Every row comes from one small tree of marks. The marks that hang from a mark follow it in brackets, in alphabetical order. Every link used is in the known rows. Which tree was each row made from?
Each row is shifted at random along 7 fixed directions that mean nothing.
Known rows:
F{Z{K{B G{X} N}}}: [  -3  117    3  173  108  182  208  161  -33  134  137 -133   70 -111
 -108  408  185   42  103  123   85  -67   63 -177   20  194   46   77
 -101  212    5   91  -82  -47   60  134 -310   94 -181 -156  132 -337
   97   15  466   96  167 -156]
P{K{N} Q{R}}: [-185  168 -255  395  196 -117  509 -116  -65  226  -81 -165 -109  -60
    3  -22   52   -6 -106  275  331 -154   -7 -107  412 -229   -9  238
   31  -65  -66  365   -1  110  142 -319 -340 -160 -154 -490    6  -35
  154 -174   43  -60  145   43]
P{K Q{F}}: [   7  122 -118 -121   80 -102 -186 -192  -50 -123  -61  -60 -182   22
 -101 -465 -215  -35 -145   73  -21  -47 -343   96   68 -130 -257  -78
   -1 -169   56  103   66   84   74 -217   85  -84  127  -85 -148  191
  -66  -85 -430  -66  -84  134]
F{T{B{K{G} Z} Q}}: [-137   73 -213 -126 -231 -328   -2   -5 -107 -256  363  -29   70  -47
   17   -6  322  133  -66  -92 -145  173    2  145  104   36  246  103
  -91 -151  -40   58  261  -32 -139   -1  105   59   94   97   22  294
  -81  159   16  215 -340 -133]
Q{F{T{G}}}: [ -11  149  486 -368 -438  204 -286  -30  -87  126  101  331 -103   77
  102  266  378 -315 -224 -146   45  -41 -146   22  -76  413 -171 -100
  119   41  157 -145   85 -110  107   39  -68  300  -49   33    1  -20
  486  248  334  274   48  -64]
Q{F{T Z{B G}} R}: [ -24  252  325 -295  -51 -129 -148   47  -18  231  181  194   23  117
   84  118  450 -186 -365  189 -225  -96  -65  162 -135  139  -10  -75
  152 -418  -49 -230   94  244  107  -10 -111  -42  196   58  -33 -115
  170  -53  359  -45  -46  115]
G{N{K{T} P}}: [-105  -75  173  144  224  177 -121   32  151  306 -385  125   54 -124
   11 -103  198 -441  230   79  -67 -182  345  -26 -287 -197  -27  -78
   62 -184 -198 -255 -318  -46  -44  -69  181 -420   81   91 -223  -90
 -246  -93 -102 -181  250  113]
G{N{P} T{B}}: [ -37  344  314  -67  -55 -237 -199 -199  107  -45 -147  221   65  115
  207 -246 -219   63 -312   -2 -190 -242    3 -288 -123 -173 -146   13
 -168 -209  209   60  207  223  103 -209  230 -224   24 -233  -76 -133
  107  294  -24   78 -326   68]
F{Z{G{X}}}: [ -85  283 -514  -68  155 -393   73 -350  -76  -20  259 -237 -298  149
 -187 -343 -206  566 -305  379   37   -3 -329  247  386 -626  162  -82
  313 -163    8  392   96  495    9 -257 -334 -242 -111 -276  235  -40
  -48   20 -190 -507 -272  289]
Q{F{Z{B}}}: [-209  -56 -107 -153 -129  -40  -50   23 -111   82  395  -47  -78   46
 -272  129  480  -74 -107  -30 -118   91  115  356  131   37   92  -39
  230  -66  -34   55   44   51  -11   -5 -176   29  -93 -104  163   18
  102  142  428 -212   11   40]
Z{B G{T{Q}} K}: [ 114 -247 -332 -152  -88   87  281   34  181  -54  131 -415 -454  -95
 -140 -206 -356  354  -96    4  323  169 -321 -131  352 -102   78  102
  148  145 -111  138   71    3 -199 -275 -203  -18 -184    0   94  -25
   48 -444 -199  -87 -208   75]
B{K{G{N} T{Q}}}: [ 208 -195   59  -70   52  229 -420  -27   28  -21 -248  139  -64 -138
  132 -308  -10 -302  211  -84 -193   31 -139  100 -521  113  -62 -245
  -58 -222 -193 -560 -205  -33 -183   94  388  -65  235  464 -369  192
 -327 -253 -453  -85   61   92]
K{B P T}: [  20 -110  -32 -115   17   67 -478  -42 -100   90 -225  197 -349 -136
   85 -286 -147 -132  -50  -61 -106 -207 -309  217 -316 -198  -51 -447
   80 -277 -290 -214 -181  228  114   41  138   88  103 -126 -142 -206
    1  -95 -278 -538  151  381]
K{B N T{G} X}: [ -75   73  126 -128   14  181 -147   81  -81 -373  312  188  235  153
  -90  445  135  262  272  -78 -315   75  118  216 -154  -47   62 -198
  -61  -31 -156  -57   -4  -49  -35  176  227  286  147  155 -154  110
  169  336  300 -124  -22    3]
T{G Q{K{N P}}}: [  46 -328 -269 -171  -16   54 -139 -162 -103   43 -119  -96 -260  -82
 -211 -401   40  -96  188 -138  142   71 -197  138 -198 -124  107 -281
  260   79 -158   19 -203  -12 -154  -37  245   -7   87  122  -89  244
  -31  -99 -450 -390   67   77]
K{B G X}: [ 126  -81 -213  133  228  167   97   94  120  -61   24 -250  -94 -130
 -226   84 -256  206  175  280  -25   57    8   83    7 -205  -15  -42
   28  175 -119  226 -113   20   64  156 -190   80 -104 -130  135  -16
  -45 -203   42 -413  387  181]
Q{K{B N{P}} R}: [  67 -471  -17   43   72  121  322  -25  -63  -50 -289 -125  -63   24
 -322 -205 -315  -35  186  -55  178   46   28 -138  216   68   -9  -85
   17  211   57  279  -60 -184   98  -48   48  152 -110  -70   87  119
  -49  -31 -109 -229  317  -89]
T{G{K{P{Q{R}} X} N}}: [  43  -53 -137   13  181  -74  -11 -156   -8 -100   11  -73  121   89
 -183  -42  -65   62  306   27  -68   79  104  137  -97 -222  118  -29
  102  113  -35   11 -115   89 -123   20  200 -206   70  262 -110  275
 -126  -73  -98 -102 -126   -6]
B{K{N P X} Z{F}}: [-113 -216 -489  110  170  -98  190  200  -33   90  -30 -106  -38   91
   -3  -34 -116  295   85   81  143  103  138  150  276 -240   40   99
  163   86   28    5 -111   14  -38   82 -136  -32   -5 -115  213 -127
 -179  -18 -156 -298  149  177]
Q{F K R}: [ 238 -166  375 -209  -75   54  -68  -43  -85  -42 -177   44   50  105
 -366 -204 -146 -237   78   29  -55  101  -61   16   -4  431 -310   33
    6  138  306  129   45 -147  156   18  125  142   15  120  -16  333
  -36  -28  -38  235  155 -175]
P{K{B{Z{F{T}}} G{N X}}}: [ -20 -363 -221  162  114  502  426  277  143  149  131 -402  -81 -139
 -446  225 -113   12  281  -56   24  147   15  -14  115  -35   60  142
  -74  357   -6  199 -115 -400 -181   61 -121  201  -15  -29   61 -172
  -71 -207  -58   -7  319 -182]
F{T{B{K{N P X}}} Z{G}}: [-191 -131 -301  331  235 -131  319  277  -42  256    6 -357   44 -210
 -222  106    1  180   39  281   83   -8   -5 -104   57 -116  231  323
  -96  198   16  372   56   19   64  -19 -197  -48  -37 -371  107 -327
  -88  -93    7   13  106 -107]
T{B{K{N} Z{F}}}: [ 128  278  179   45 -209 -206 -208  118  -53  164   63  124   24  -63
  270 -159   99  -82 -340   -4 -208 -215  -51  -60 -198  103 -163   71
 -199 -374  208 -243  131  164   61   -2    8   99  145 -167   63 -190
   37  110   64  175   25    8]
B{K{N T{G}} Z}: [-235  230  -71   46 -135 -225   77   78 -352  -72  391  232  158   15
  119  344  409   78  -83  -56  -88   -4   59   45   68   62  157   93
 -140  -24   79   30  217   74  -47  141   70  155  131 -226  134   73
   75  368  268  457 -150 -361]
Q{F{Z} K{G{X} P T} R}: [ -51  -44   71  -10  302  -60  262  156   -5  330 -278  113    3   66
  -89   71  -14   41  -50  215  200  -39   21 -183   83  156 -168    1
  148  216   24  302  -68   33  199  115 -205 -134  -96 -261   96 -290
   57 -160   90   74  120  -60]
X{B{Z{K{N{P}}}} G{T}}: [  50  340  170  -70  177  -76 -205   54   23 -270  317  246  381  177
  274  203  134 -227   64    4 -385   38  302   31 -307   15  185  -55
 -230 -308  -60 -417   33   28  -63  269  315 -184  482  373  -51  141
 -257  101  100  314 -142 -136]
X{G{T{B Q{K R}}}}: [ -13 -211 -128  -93 -446  -42   83 -230 -250 -101  285 -122 -248   52
 -220  -94   53 -130  -66 -419  100  135 -256  274  218   60  273  -72
   85    8    4  169  118  -46 -140 -197   88  420  -83   54  -24  330
  218   91 -142  115 -245 -212]
Q{F{T Z{G}} R}: [-356  347   72 -270 -123 -393 -198  -79 -462  231  434  205  -56  121
 -259  175  654 -210 -400   97 -353 -142 -226  497  -86 -125  192  -67
  139 -435   52  119  149  426  114  -81   83  162  322 -304  -28   72
  230  281  203   56 -183 -115]
B{Z{K{X}}}: [ 174  200  -41  -67 -154   43    0  -63  102   30   48  -15  -19  126
  261  103  120  132  105  130  289   34   85  148  276   45  -69  -13
  250  -36 -144 -271 -162   -9  -17   15 -412 -160 -260  293  176  -63
   45  -80  262 -213  -52  298]
K{B{Z{F}} N P X{G{T}}}: [ 114 -499   64  201  208  504  -10  444  -44  119  -73 -172  183 -148
 -339  388 -291 -297  238 -201 -219   55   51   12 -437  344  -19  146
 -371  540  176   21 -131 -284   43  537  325  585  273 -124   61 -133
 -126 -158 -238  203  566 -431]
K{B T{G} X}: [  11  149   86   75  -89  114 -126   49  -69  202   69   50 -196 -129
   46  208   91   70  -34   70   15 -189 -160  230 -139 -183   -7 -153
   74 -119 -222   31 -106  153   76   14 -183  209  -97 -239    0 -261
  329   -3  186 -278  174  217]
N{K{X} T{B Q}}: [-165   93    0  130 -149 -217   73   -4   46  -54  -97 -161  158 -107
 -136   -5  136   13   96  -90  -94  -41  132   63  169 -184   57  215
  -41 -132  -43  263   38  -50  -89 -281   20  -17 -149  -61 -183  153
  -74  210  -58    1 -205   17]
N{K{B} P{Q} T}: [-196 -323   16  146  -36   59  275   60  103  -63 -434 -100  -10 -173
   23  -50 -180 -235  -43 -239  224  -81   70 -387  295   43  -35   76
 -152  253   10  250   90 -271   34  -84   -9   62 -190 -183    8   44
 -111   20 -233  124  136 -208]
F{T{B{Z{K}} G{N{P} X}}}: [ 319  -36  311  -65  159   88 -160   21  303  220 -259 -171   83 -147
 -139 -428 -328 -133   74  161 -238 -147 -133 -157 -523  -78  -94   88
 -228 -104   68  -89  -73  -70  -65   15  265 -279  272  239  -91  -90
 -260 -238 -473   25   -3   10]
G{K{B{Z} T{Q{F}}} N X}: [ 111 -441   56   71  -46  310  178   69  127  -85 -126 -128  117  -26
 -310   48 -316  216  267 -301  -28  233   94   13    9  275 -103  147
  -90  345  144  115  -72 -326 -188  -15  136  107 -266  192  -65  -20
 -198 -103  -95  185  -81 -197]
T{B{K{X} Z} G Q}: [ 381   -7 -217 -125   37 -239   49  -16  468 -349   45 -203  280   84
  232 -454  -21  403  200  230  -54  298  306  146   -8  -97   93   45
  161 -237 -244 -239   60 -125 -263   77  -51 -519   40  751   68  411
 -420 -299 -198 -350 -230  369]
T{G{K{B{Z} P{Q}} N X}}: [ 153  140  293   90   -5   60 -266  -22  -35  -13   78   53  273 -140
  -41  263  146 -146  183 -215 -254  -77  119  -75 -498  196  -44   34
 -258  245  172 -197  -79    1  -80  285  252   24  103  203  -64    7
  -38   33  214  455 -101 -339]
T{G Q{K{B{Z} P}}}: [   7  406  -67  -76   43 -480 -272  -66 -121  155  121  109  -42 -185
  132 -215  441  -16 -179  149 -112 -189  -13  153 -428 -243   85 -164
  113 -345 -179  -20  -22  368    9   78  109 -279  248 -174   54   18
   13  -34   22 -128 -109  138]
B{K{N X{G}} Z{F}}: [ 277 -392  -99  -43  -96  326  122  123  -58 -317   65 -141  144  194
  -82   85 -498  104  148 -189   84  327  -77  -51  271  465  -66  148
 -181  477  380  -71  115 -374  -71  282   62  550   10  314  208  221
 -169   66 -285  319  207 -356]
Z{K{G{N}}}: [ 253  139  288 -110    9  307 -334    3   20   48  -13   71  -13 -103
  -25   55   63 -363  194   65 -137  -84  -70 -107 -431  226 -147 -112
 -106    3    9 -383 -190  -17  -27  138  160  -13  147  267 -148   50
  -34 -116   66  158  149  -76]
K{G{N{P T} X{B{Z}}}}: [ 124  284  273   17  324  -67 -279 -116  144  -40 -203  169  260   18
  130 -142 -317 -137  -81  115 -510 -177   14 -188 -476 -246 -120  -64
 -292 -186  127 -119  -34  202    3  178  366 -213  360   48 -103   23
 -313   73 -327    9  -12  -31]
P{Q{K{T}}}: [ -32  378  278  270  335 -205  -98   59   76   83  -60   61  182 -161
    3   71  211  -90   27  408 -101  -92  247 -104 -299   71 -273  281
 -193  -75  -12   86   29  114  213   26   22 -434  107 -220 -158  112
 -104 -239  201  456   15  -84]
G{N{T{Q}}}: [ -29  -73  150  207  -49  116 -200 -148  -39  459 -351  -39 -172 -272
 -121 -258   49 -477 -103  -17 -119 -244 -193  100 -439 -123  -76   65
  -20 -182  -10  -33 -182  149  -23 -207  177  -47    9 -278 -233    0
  -51 -118 -377 -185  171   68]

Write each row's tree:
[-124   59  -63  171  147 -191   56   73 -111  191 -254  217   30  -57
  319 -105    0  -24 -158  124  107 -170   62 -156   15  -70  -48   46
 -107 -133   -5  -76    0  118  106   54    7 -183   60 -288  109 -205
 -158   27 -142   67   98  -19]  B{K{N{P} T} Z}
[  13 -107 -267  -84   63 -107 -259 -185   -9 -271   -9  105  -87  150
  174 -438  -98   -1  158  -57 -167   78   72  282   38 -402  178 -367
  167 -501 -207 -417 -151   91 -128 -113  137 -218  164  422 -124  182
 -323   99 -233 -596  -28  453]  X{B{K{N{P}}}}
[-117  167  253  -16 -492 -113 -442 -142 -539 -140  101  277  -23 -109
  168  368  368 -375  -97 -467  120 -100 -179  -78   64  602  -89   77
 -281  346  353 -151  149   -1  180  151   84  576 -125 -125    3  148
  365  424  344  805 -179 -496]  B{K{P{Q}}}
[ 128  134  329   37 -144  203 -113   68  200  168   69   11   13 -132
  176  294  280 -123    9 -130  -30  -12  170 -194 -307  182  -43   99
   -3    5  -37 -437 -111   45 -196  -83   17 -178  -85  247 -205 -178
  116 -270  436  317 -170  -72]  Z{B G{K N T{Q}}}
[ -90  323  332 -254 -179  -85 -131  133  -85 -192  118  439  199  233
  379  382  224  171 -154 -154    8  -37  135 -292   48  344 -176 -125
  -43   -7  165 -186  166  -48  157  139   19  182   51  -37   40 -259
  305  459  545  327 -158  -47]  Q{K{B{Z{F{T}}} N P}}
[  52 -690 -246  102 -126  260  424  -34  105 -147 -148 -198 -142   63
   22 -193 -385 -140   53 -358  323  212  -37 -121  346  122  210   -2
  -18  262  -38    2   58 -349 -132  -36   16  229 -115  246   52  235
  -64 -228 -407   -6   94 -173]  X{G{T{B{K{N{P{Q{R}}}}}}}}
[ -63  -59   56 -207  -76 -172 -101   98   66 -104  -63  107  -36   39
  -25 -216 -115  104 -120   44  -46   74  -22  -63   95   74 -117   53
   26  -74  143   92  177  -71  123  -90   15  -63    6  -51    5  -22
   -2  121  -17   72 -101  156]  Q{F{T{B{K{P}}}}}
[ -79  273  384  125  219 -107 -231  125  -25   55 -255  321  263 -152
  137  178  201 -128   32   66 -185 -212  302 -243 -432  133 -127   41
 -287 -157  -33  -97  -83   97  175   55  289 -209  105 -169 -236 -191
  -38   24  236  301   42 -107]  G{K{B N{P} T{Q}}}
[  27    6  397 -165 -202  333 -154  164  -84 -149   88  172  250  -33
  131  285  280 -368   -5 -351 -156  -29 -144 -129 -307  577 -191  -82
 -323   75   75 -273  120 -360  -15  221  281  419  289  217 -210   50
  161  135   61  492   56 -368]  P{K{B{Z} N} Q{F{T{G}}}}
[-131   85  157  143  -76 -157 -225  -60 -237   84 -238  151  110  -27
   76  121   33 -182   51 -292 -139 -253 -109   20 -196  -88  -53  -56
 -158 -127    0  -99 -138  201   70  -95  238  175   36  -96 -327  -79
  111  182  -34   50 -174  -37]  G{K{N{T{B}} P{Q{R}} X}}
[-179   34  372   40  -14  -18  -44  -23  -25   91 -110   37  167  -94
 -176  273  336 -318   88 -185   -7  -80  179 -156 -182   72  -97  168
 -148  322  109  119  -46 -149   35   99  157  -53   66   -8  -78  233
  132   94   89  530  -85 -416]  N{P{Q{K}} T{G{X}}}
[ -16   71  130 -113 -321   54 -229  -36 -218  -24  118   27  -77   21
   73  181  200  -98 -154 -279  105  -81 -273  172   58  384 -147  -82
  -25   41   68 -114   36   -8   88    7 -135  402 -182    4  -10 -100
  297  152  213  119 -125  -57]  P{Q{F{Z{K{B X}}}}}
[  34  216 -102  -13  -44  -37 -208 -323 -168 -352  514   57   -3  156
  -69  -29 -144  -49  -38  -36 -351  106  -51  278  -33 -218  270 -142
  -31 -240   93  -16  122  180  -75  -52  184  153  185   84    6  317
  -23  301   13  -39  -86  -16]  X{B G{N}}
[  92 -322 -160   53  124  281   24  -16   40  -84 -135 -170  -66   49
 -205   98 -440    1  253   -6  204  185  -38   37  145   52   34   59
   46  547   57  173 -105 -161   63  183  -37  179 -133   46   97   74
  -37 -126 -235  -65  192  -38]  K{P X{G{T}}}
[ 102  224 -186   88   56   18   22 -174  197 -130  171  -16  -91  233
  291   20 -240  242    7  176   75  110   64  268  257 -395  138 -116
  269 -262 -203 -128  -74  138  -38 -120 -335 -160 -137  203   26  -53
   28  -54   78 -443  -52  516]  K{X{B G{T}}}
[-162  139    7 -110 -314 -160   47  -57 -200  -87   76   60    0  146
  283  167   41  257 -266 -167  228  -70 -245 -223  373  127  142  -22
  -47   71  145   60  234   30   65 -135 -177  307 -185  -74   94 -306
  333  438  177  140 -316 -116]  F{T{B{K{N{P} X}}} Z{G}}
